Below are the code and all the weights of a small trained network. Each question names an input and a target symbol and asks about switching units off, where a switched-off unit gives its printed mean instead of its output.

import numpy as np


def w(rows, s, z=0):
    codes = np.array(rows[::2]) - 128.0
    scale = np.full(codes.shape[1], s)
    scale[-1] = z or s
    return codes * scale


def f(y):
    return np.maximum(y, 0)


def softmax(a):
    e = np.exp(a - a.max(-1, keepdims=True))
    return e / e.sum(-1, keepdims=True)


def log_softmax(a):
    a = a - a.max(-1, keepdims=True)
    return a - np.log(np.exp(a).sum(-1, keepdims=True))


def net(x, mask):
    ids = ['βδεηθμτψω'.index(c) for c in x.split()]
    T = len(ids)
    res = E[ids] + P[:T]
    r = res
    for j in range(2):
        rows = slice(4 * j, 4 * j + 4)
        q, k, v = (r @ M[0][rows].T for M in (Q, K, V))
        z = softmax(np.where(np.tri(T) > 0, q @ k.T / 4**0.5, -1e9)) @ v
        o = O[0][rows]
        res = res + np.where(mask[j], z, o[:, -1]) @ o[:, :-1]
    y = f(res @ A[0][:, :-1].T + A[0][:, -1])
    res = res + np.where(mask[2:14], y, B[0][:, -1]) @ B[0][:, :-1]
    return log_softmax(res[-1] @ U[:, :-1].T + U[:, -1])


Q, K, V, O, A, B = {}, {}, {}, {}, {}, {}
E = w([
[85,237,80,154,96],'β',
[121,164,146,224,70],'δ',
[227,86,103,120,84],'ε',
[204,190,202,135,124],'η',
[123,233,182,105,164],'θ',
[84,74,105,134,168],'μ',
[98,108,93,76,223],'τ',
[209,113,153,101,216],'ψ',
[70,1,191,23,67],'ω',
],0.013)
P = w([
[67,33,253,138,122],'0',
[119,155,43,177,177],'1',
[95,120,86,149,168],'2',
[89,118,75,132,184],'3',
[113,39,141,73,143],'4',
[101,47,131,74,147],'5',
],0.0043)
Q[0] = w([
[203,154,119,148,215],'H0',
[99,119,229,184,186],'H0',
[170,54,199,99,64],'H0',
[123,168,173,97,243],'H0',
[152,191,120,203,94],'H1',
[6,52,82,201,219],'H1',
[180,182,142,186,220],'H1',
[192,74,17,105,52],'H1',
],0.012)
K[0] = w([
[207,200,183,152,145],'H0',
[74,209,173,66,185],'H0',
[125,172,33,72,83],'H0',
[111,185,172,168,165],'H0',
[133,106,227,167,88],'H1',
[13,22,152,186,223],'H1',
[156,170,247,73,165],'H1',
[193,48,39,147,39],'H1',
],0.012)
V[0] = w([
[54,175,125,72,128],'H0',
[107,98,155,190,136],'H0',
[171,149,104,130,80],'H0',
[114,103,145,97,69],'H0',
[60,140,140,254,155],'H1',
[155,194,167,144,110],'H1',
[183,75,204,150,173],'H1',
[156,162,162,135,121],'H1',
],0.013)
O[0] = w([
[40,165,124,62,73,76],'H0',
[129,118,142,99,212,120],'H0',
[195,140,105,144,84,118],'H0',
[117,62,203,154,77,145],'H0',
[116,149,16,20,181,36],'H1',
[165,197,129,99,85,141],'H1',
[172,142,215,128,254,254],'H1',
[161,173,151,117,120,158],'H1',
],0.0088,0.0035)
A[0] = w([
[149,114,120,2,135,148],'N0',
[83,221,95,207,135,114],'N1',
[157,124,102,154,173,251],'N2',
[62,125,64,169,212,121],'N3',
[106,146,27,249,65,201],'N4',
[182,91,183,82,176,134],'N5',
[106,172,207,111,167,169],'N6',
[69,98,118,143,158,111],'N7',
[177,230,202,125,94,94],'N8',
[139,53,137,49,93,76],'N9',
[159,110,142,53,80,161],'N10',
[230,133,73,44,172,125],'N11',
],0.0085,0.003)
B[0] = w([
[167,112,254,137,112,176],'N0',
[197,56,150,211,63,184],'N1',
[160,136,160,82,214,212],'N2',
[188,61,3,154,174,192],'N3',
[112,19,224,37,24,179],'N4',
[77,127,114,72,32,241],'N5',
[112,203,54,135,162,228],'N6',
[113,161,47,154,89,173],'N7',
[171,160,21,227,32,255],'N8',
[98,243,137,233,138,158],'N9',
[83,124,184,155,195,157],'N10',
[28,156,229,31,123,188],'N11',
],0.0085,0.0086)
U = w([
[63,96,119,109,54,43],'β',
[113,154,195,94,180,251],'δ',
[195,66,226,217,133,168],'ε',
[121,208,109,204,96,125],'η',
[103,123,129,191,99,43],'θ',
[73,89,64,174,155,227],'μ',
[89,115,123,174,116,103],'τ',
[125,137,151,236,171,25],'ψ',
[17,118,185,254,150,106],'ω',
],0.0063,0.003)

Each question gives the input, a string of symbols that net reads in full, and the target symbol t.
The units are the heads (4 rows each of Q, K, V and O) and the neurons (one row each of A and B). Each row of codes is followed by its name. A weight is (code - 128) times the scale printed after its matrix; where a second scale follows, it is the last column's (O, A, B and U).
mask holds one flag per unit, heads first, then neurons. A switched-off unit (its flag False) gives its mean, the last column of its rows in O or B, instead of its output. The means were averaged over made-up inputs and are rounded, as every weight is.
A unit's drop is (log p(t) with every unit on - log p(t) with that unit switched off) / (log p(t) with every unit on - log p(t) with every unit switched off).
The circuit of an input: a set's keep is (log p(t) with only the set's units on - log p(t) with every unit switched off) / (log p(t) with every unit on - log p(t) with every unit switched off). Starting from the 12 units with the biggest drops (on a tie, the unit counted first), units are removed one at a time, each time the one whose removal leaves the highest keep (on an exact tie, the one counted first), for as long as the keep stays at least 0.8.
circuit, biggest first: the units of the circuit, biggest drop first
most important unit: the unit with the biggest drop
top k neurons: the k neurons with the biggest drops, biggest first
which heads matter: for each layer, one digit per head in row order, 1 if its drop is at least 0.15 and else 0, layers parted by /
drop when u is switched off: that unit's drop, to one decimal
input ω θ β, target ω: circuit, biggest first	H0, H1
input ε δ β η, target η: circuit, biggest first	N8, H1
input δ θ β, target δ: circuit, biggest first	H1, N11, H0, N8
input ε τ β ε ω, target ω: top 2 neurons	N9, N10
input ε δ ε δ, target ε: circuit, biggest first	H0, N4
input ε η η β, target ε: circuit, biggest first	H0, N1, N4
input μ δ η β, target μ: circuit, biggest first	N3, H1
input β ε δ, target β: circuit, biggest first	H1, N4
input η ε ε ψ, target δ: which heads matter	00
input ω μ μ, target μ: most important unit	H1
input θ ψ ω, target ω: which heads matter	10
input μ μ ψ ε, target ε: which heads matter	11
input ψ ψ τ ε θ η, target η: drop when N8 is switched off	0.4
input δ β ψ δ, target δ: drop when H0 is switched off	0.1
input δ δ β, target δ: drop when N2 is switched off	0.0
input τ δ ω τ ψ, target δ: most important unit	N8
